[[ 1.89 -0.31 -3.18  0.33]
 [ 4.26  4.68 -4.92  0.32]
 [ 1.89 -0.62  0.99  0.33]
 [ 1.89  0.84 -3.18  0.07]]
:
[[ 4.68 -4.92]
 [-0.62  0.99]]

[[ 2.68 -1.47 -1.38 -4.26]
 [ 1.26 -3.85 -1.20 -2.85]
 [-1.56  5.79  1.05  1.15]
 [ 2.47 -1.46 -1.31 -4.25]]
:
[[-3.85 -1.20]
 [ 5.79  1.05]]

[[-3.22  4.69 -1.85]
 [ 3.01 -3.96  3.32]
 [ 3.38  2.19  6.07]]
:
[[-3.96  3.32]
 [ 2.19  6.07]]

[[-4.02 -3.78  0.08]
 [-3.07 -0.01  0.57]
 [ 5.72 -3.63 -1.86]
 [-3.55 -0.31 -0.93]
 [-4.51 -2.62 -1.49]]
:
[[-0.01  0.57]
 [-3.63 -1.86]]

[[-1.49  0.65 -1.97]
 [-3.18 -3.28 -4.74]
 [-3.87 -3.40 -5.90]]
:
[[-3.28 -4.74]
 [-3.40 -5.90]]

[[-6.30  1.81 -3.16  4.33  0.53]
 [ 3.47 -3.36  0.63 -3.33 -0.18]
 [ 4.24 -2.21  1.51 -2.83 -0.38]
 [-0.54  0.49 -0.43  0.51 -1.15]
 [ 1.42 -0.94  0.03 -1.81 -0.89]]
:
[[-3.36  0.63]
 [-2.21  1.51]]
---
[[ 2.21  0.48  4.78  2.69]
 [-5.73 -1.90 -4.34  1.00]
 [ 4.05 -0.43  2.76  1.96]
 [ 3.41  0.17  1.79  2.65]
 [ 3.30  3.07  3.61 -2.76]]
:
[[-5.73 -1.90 -4.34  1.00]
 [ 3.41  0.17  1.79  2.65]
 [ 4.05 -0.43  2.76  1.96]
 [ 3.30  3.07  3.61 -2.76]
 [ 2.21  0.48  4.78  2.69]]

[[-1.08  1.43 -2.72 -0.83]
 [ 1.04  2.41 -2.99 -0.13]
 [ 1.31  2.86 -3.86 -1.46]
 [ 0.86  3.30 -5.01 -1.06]
 [-1.71 -0.94  0.50  0.66]
 [ 1.50  4.19 -5.99 -2.43]
 [ 1.52  3.95 -5.48 -1.79]
 [ 0.55  0.70 -2.33 -1.03]]
:
[[ 1.50  4.19 -5.99 -2.43]
 [ 1.52  3.95 -5.48 -1.79]
 [ 0.86  3.30 -5.01 -1.06]
 [ 1.31  2.86 -3.86 -1.46]
 [ 1.04  2.41 -2.99 -0.13]
 [-1.08  1.43 -2.72 -0.83]
 [ 0.55  0.70 -2.33 -1.03]
 [-1.71 -0.94  0.50  0.66]]

[[ 1.45  2.55  0.29 -0.71  3.57  1.71]
 [ 1.99  3.19 -1.12  0.00 -1.03  3.57]
 [-1.77  3.53 -2.47  1.20 -0.98  0.20]
 [ 0.00  3.38 -1.52 -3.16 -2.10  4.12]
 [ 2.22  2.69 -0.52 -2.28 -0.81  2.64]
 [-2.22  3.73 -4.35 -0.10 -4.55  0.00]]
:
[[-2.22  3.73 -4.35 -0.10 -4.55  0.00]
 [-1.77  3.53 -2.47  1.20 -0.98  0.20]
 [ 0.00  3.38 -1.52 -3.16 -2.10  4.12]
 [ 1.99  3.19 -1.12  0.00 -1.03  3.57]
 [ 2.22  2.69 -0.52 -2.28 -0.81  2.64]
 [ 1.45  2.55  0.29 -0.71  3.57  1.71]]

[[-2.67 -1.84  5.97 -0.77 -3.37  2.62 -1.67]
 [-4.78  1.00  0.03 -1.53 -0.65 -1.92 -0.66]
 [ 0.80 -1.15  0.78  0.37  1.42 -0.66  1.48]
 [-3.88  1.21  2.19 -1.57 -2.20 -0.65 -1.42]
 [-0.66  0.52 -0.03 -2.08 -1.14 -2.53  0.31]]
:
[[-0.66  0.52 -0.03 -2.08 -1.14 -2.53  0.31]
 [-4.78  1.00  0.03 -1.53 -0.65 -1.92 -0.66]
 [ 0.80 -1.15  0.78  0.37  1.42 -0.66  1.48]
 [-3.88  1.21  2.19 -1.57 -2.20 -0.65 -1.42]
 [-2.67 -1.84  5.97 -0.77 -3.37  2.62 -1.67]]

[[ 0.57  3.62 -0.79 -0.75 -0.16 -1.40 -0.84  1.82  0.26]
 [-0.35 -1.99  0.02  2.48  1.41  1.02 -0.11 -1.39  1.28]
 [-0.07  0.85 -1.67 -0.69  3.28 -0.80 -1.17  0.08  2.19]
 [-0.80 -6.28  0.57 -2.76  1.92  1.34 -0.06 -2.49 -0.15]
 [ 0.21  0.57  0.40  0.01 -1.63  0.18  0.50  0.61 -1.12]
 [ 0.07  0.47  0.03  1.42 -0.40  0.08  0.13  0.05  0.14]
 [-0.49 -3.62  1.46  2.59 -1.01  1.89  1.39 -2.23 -0.66]]
:
[[-0.07  0.85 -1.67 -0.69  3.28 -0.80 -1.17  0.08  2.19]
 [ 0.57  3.62 -0.79 -0.75 -0.16 -1.40 -0.84  1.82  0.26]
 [-0.35 -1.99  0.02  2.48  1.41  1.02 -0.11 -1.39  1.28]
 [ 0.07  0.47  0.03  1.42 -0.40  0.08  0.13  0.05  0.14]
 [ 0.21  0.57  0.40  0.01 -1.63  0.18  0.50  0.61 -1.12]
 [-0.80 -6.28  0.57 -2.76  1.92  1.34 -0.06 -2.49 -0.15]
 [-0.49 -3.62  1.46  2.59 -1.01  1.89  1.39 -2.23 -0.66]]

[[-1.43  1.35  0.20  0.03 -4.53]
 [-0.24  0.38 -0.14 -0.08  3.07]
 [ 0.42 -0.39 -0.08 -0.03 -0.24]
 [-0.07  0.13 -0.04 -0.02  1.94]
 [-0.55  0.49  0.09  0.00 -5.21]
 [ 2.14 -2.12 -0.21 -0.01  0.18]]
:
[[ 2.14 -2.12 -0.21 -0.01  0.18]
 [-0.24  0.38 -0.14 -0.08  3.07]
 [ 0.42 -0.39 -0.08 -0.03 -0.24]
 [-0.07  0.13 -0.04 -0.02  1.94]
 [-0.55  0.49  0.09  0.00 -5.21]
 [-1.43  1.35  0.20  0.03 -4.53]]
---
[[ 4.66 -0.06  1.01 -0.27 -0.37]
 [-2.34 -0.69  0.09  0.17 -2.66]]
:
[-0.37  0.17]

[[ 1.13  5.32]
 [ 4.73 -3.40]
 [ 1.23 -0.76]
 [-0.34  0.71]]
:
[5.32 4.73]

[[-0.73 -0.42 -0.22 -3.92]
 [-0.66 -1.04 -0.57  3.91]
 [-0.46 -1.03  1.22  4.67]]
:
[-3.92 -0.57 -1.03]

[[-1.04 -0.08  1.26]
 [ 5.55  4.61 -2.04]]
:
[1.26 4.61]

[[-3.41 -1.27 -1.63  1.30]
 [-4.17 -1.44 -1.43  1.44]
 [-4.84 -2.91 -0.30  2.09]
 [-4.05 -2.23 -1.01  1.64]]
:
[ 1.30 -1.43 -2.91 -4.05]

[[-0.92 -4.61  0.28]
 [-0.92 -4.62  0.28]
 [-1.43 -3.55  1.32]]
:
[ 0.28 -4.62 -1.43]
